Below is a small trained network, with its code and all its weights. Each question gives an input and a target symbol and asks what happens when units are switched off, that is, made to give their printed mean instead of their output.

import numpy as np


def w(rows, s, z=0):
    codes = np.array(rows[::2]) - 128.0
    scale = np.full(codes.shape[1], s)
    scale[-1] = z or s
    return codes * scale


def norm(h):
    return h / np.sqrt((h * h).mean(-1, keepdims=True) + 1e-5)


def f(y):
    return np.maximum(y, 0)


def softmax(a):
    e = np.exp(a - a.max(-1, keepdims=True))
    return e / e.sum(-1, keepdims=True)


def log_softmax(a):
    a = a - a.max(-1, keepdims=True)
    return a - np.log(np.exp(a).sum(-1, keepdims=True))


def net(x, mask):
    ids = ['αβγδζηθλμξπσφω'.index(c) for c in x.split()]
    T = len(ids)
    res = E[ids] + P[:T]
    r = norm(res)
    for j in range(3):
        rows = slice(2 * j, 2 * j + 2)
        q, k, v = (r @ M[0][rows].T for M in (Q, K, V))
        z = softmax(np.where(np.tri(T) > 0, q @ k.T / 2**0.5, -1e9)) @ v
        o = O[0][rows]
        res = res + np.where(mask[j], z, o[:, -1]) @ o[:, :-1]
    y = f(norm(res) @ A[0][:, :-1].T + A[0][:, -1])
    res = res + np.where(mask[3:7], y, B[0][:, -1]) @ B[0][:, :-1]
    return log_softmax(norm(res)[-1] @ U[:, :-1].T + U[:, -1])


Q, K, V, O, A, B = {}, {}, {}, {}, {}, {}
E = w([
[103,92,148],'α',
[101,76,155],'β',
[100,37,179],'γ',
[104,66,158],'δ',
[102,33,66],'ζ',
[85,157,224],'η',
[89,100,40],'θ',
[41,97,5],'λ',
[96,44,174],'μ',
[211,137,189],'ξ',
[24,156,196],'π',
[104,58,161],'σ',
[5,121,74],'φ',
[209,91,50],'ω',
],0.017)
P = w([
[110,6,197],'0',
[123,36,197],'1',
[134,55,173],'2',
[138,74,167],'3',
[136,95,160],'4',
[141,106,146],'5',
[143,116,142],'6',
[141,123,140],'7',
[139,133,130],'8',
[151,141,127],'9',
[146,146,120],'10',
[154,148,116],'11',
],0.015)
Q[0] = w([
[192,127,148],'h0',
[144,2,126],'h0',
[108,168,16],'h1',
[154,144,63],'h1',
[177,105,211],'h2',
[229,108,222],'h2',
],0.041)
K[0] = w([
[177,47,170],'h0',
[223,157,3],'h0',
[216,44,30],'h1',
[160,91,163],'h1',
[121,217,104],'h2',
[154,248,89],'h2',
],0.032)
V[0] = w([
[129,152,188],'h0',
[73,197,161],'h0',
[116,177,109],'h1',
[58,93,110],'h1',
[96,71,64],'h2',
[255,154,113],'h2',
],0.03)
O[0] = w([
[130,145,179,82],'h0',
[120,226,117,2],'h0',
[92,145,164,62],'h1',
[137,171,101,161],'h1',
[96,147,61,146],'h2',
[251,57,107,128],'h2',
],0.023,0.019)
A[0] = w([
[88,146,187,50],'n0',
[254,103,154,4],'n1',
[201,233,211,99],'n2',
[124,49,49,126],'n3',
],0.032,0.0046)
B[0] = w([
[192,121,146,164],'n0',
[159,248,103,211],'n1',
[107,3,138,162],'n2',
[121,39,156,252],'n3',
],0.044,0.022)
U = w([
[107,188,42,203],'α',
[195,97,53,71],'β',
[113,129,97,95],'γ',
[86,118,2,70],'δ',
[178,184,129,253],'ζ',
[134,132,106,69],'η',
[125,144,96,86],'θ',
[141,117,108,229],'λ',
[114,180,168,225],'μ',
[177,107,247,42],'ξ',
[101,106,55,68],'π',
[119,103,101,169],'σ',
[129,131,100,43],'φ',
[130,129,110,38],'ω',
],0.018,0.0074)

Each question gives the input, a string of symbols that net reads in full, and the target symbol t.
The units are the heads (2 rows each of Q, K, V and O) and the neurons (one row each of A and B). Each row of codes is followed by its name. A weight is (code - 128) times the scale printed after its matrix; where a second scale follows, it is the last column's (O, A, B and U).
mask holds one flag per unit, heads first, then neurons. A switched-off unit (its flag False) gives its mean, the last column of its rows in O or B, instead of its output. The means were averaged over made-up inputs and are rounded, as every weight is.
A unit's drop is (log p(t) with every unit on - log p(t) with that unit switched off) / (log p(t) with every unit on - log p(t) with every unit switched off).
The circuit of an input: a set's keep is (log p(t) with only the set's units on - log p(t) with every unit switched off) / (log p(t) with every unit on - log p(t) with every unit switched off). Starting from all 7 units, units are removed one at a time, each time the one whose removal leaves the highest keep (on an exact tie, the one counted first), for as long as the keep stays at least 0.8.
units of the circuit, in order: the units of the circuit, biggest drop first
most important unit: the unit with the biggest drop
k most important neurons: the k neurons with the biggest drops, biggest first
which heads matter: for each layer, one digit per head in row order, 1 if its drop is at least 0.15 and else 0, layers parted by /
input φ μ λ, target δ: units of the circuit, in order : (h2, h1)
input ω ω λ θ π α σ ξ δ, target ζ: most important unit : h2
input θ φ π φ φ β, target α: which heads matter : 001
input β φ δ, target α: units of the circuit, in order : (h2, n3)
input δ β η, target ξ: units of the circuit, in order : (n1, n0, h2, n3)
input ω ω π ω ξ ω γ η φ η μ σ, target ξ: which heads matter : 011
input ω ω μ σ α μ ζ λ η μ, target ξ: which heads matter : 011
input φ σ η π σ, target μ: units of the circuit, in order : (h2, n3)
input β η δ, target ξ: 3 most important neurons : (n1, n0, n3)
input η β ξ μ, target ζ: which heads matter : 001
input π ω π ω α π π η μ, target ξ: 3 most important neurons : (n0, n2, n3)
input η β η γ β φ, target α: units of the circuit, in order : (h0, h2)
input ω ω β δ φ δ μ δ θ δ ξ β, target ζ: units of the circuit, in order : (h2, n1)
input π μ π λ, target δ: units of the circuit, in order : (h2, h0)
input ξ η β π δ φ α η π η β, target ξ: most important neuron : (n0)
input β β θ φ α μ μ, target α: 2 most important neurons : (n3, n2)
input β η α, target ξ: 2 most important neurons : (n1, n0)
input μ ω η δ β ζ η η ω π, target μ: 2 most important neurons : (n3, n0)
input ω π σ π γ ξ φ μ ζ π β, target μ: which heads matter : 011
input γ θ ζ δ π γ, target μ: which heads matter : 001
input δ η γ π δ ξ β, target ζ: most important unit : n1
input ξ λ φ α, target α: which heads matter : 001
input β η ω η ω φ γ β ω ξ, target ζ: which heads matter : 000
input ξ η ω η η η β μ π ω η σ, target ξ: 2 most important neurons : (n2, n3)
input β λ β, target δ: which heads matter : 001
input σ η β β, target ξ: 2 most important neurons : (n1, n0)
input ω δ λ ω η σ λ ξ, target ζ: units of the circuit, in order : (n1)
input η φ ω ω β η η δ β η σ α, target ξ: 2 most important neurons : (n2, n3)
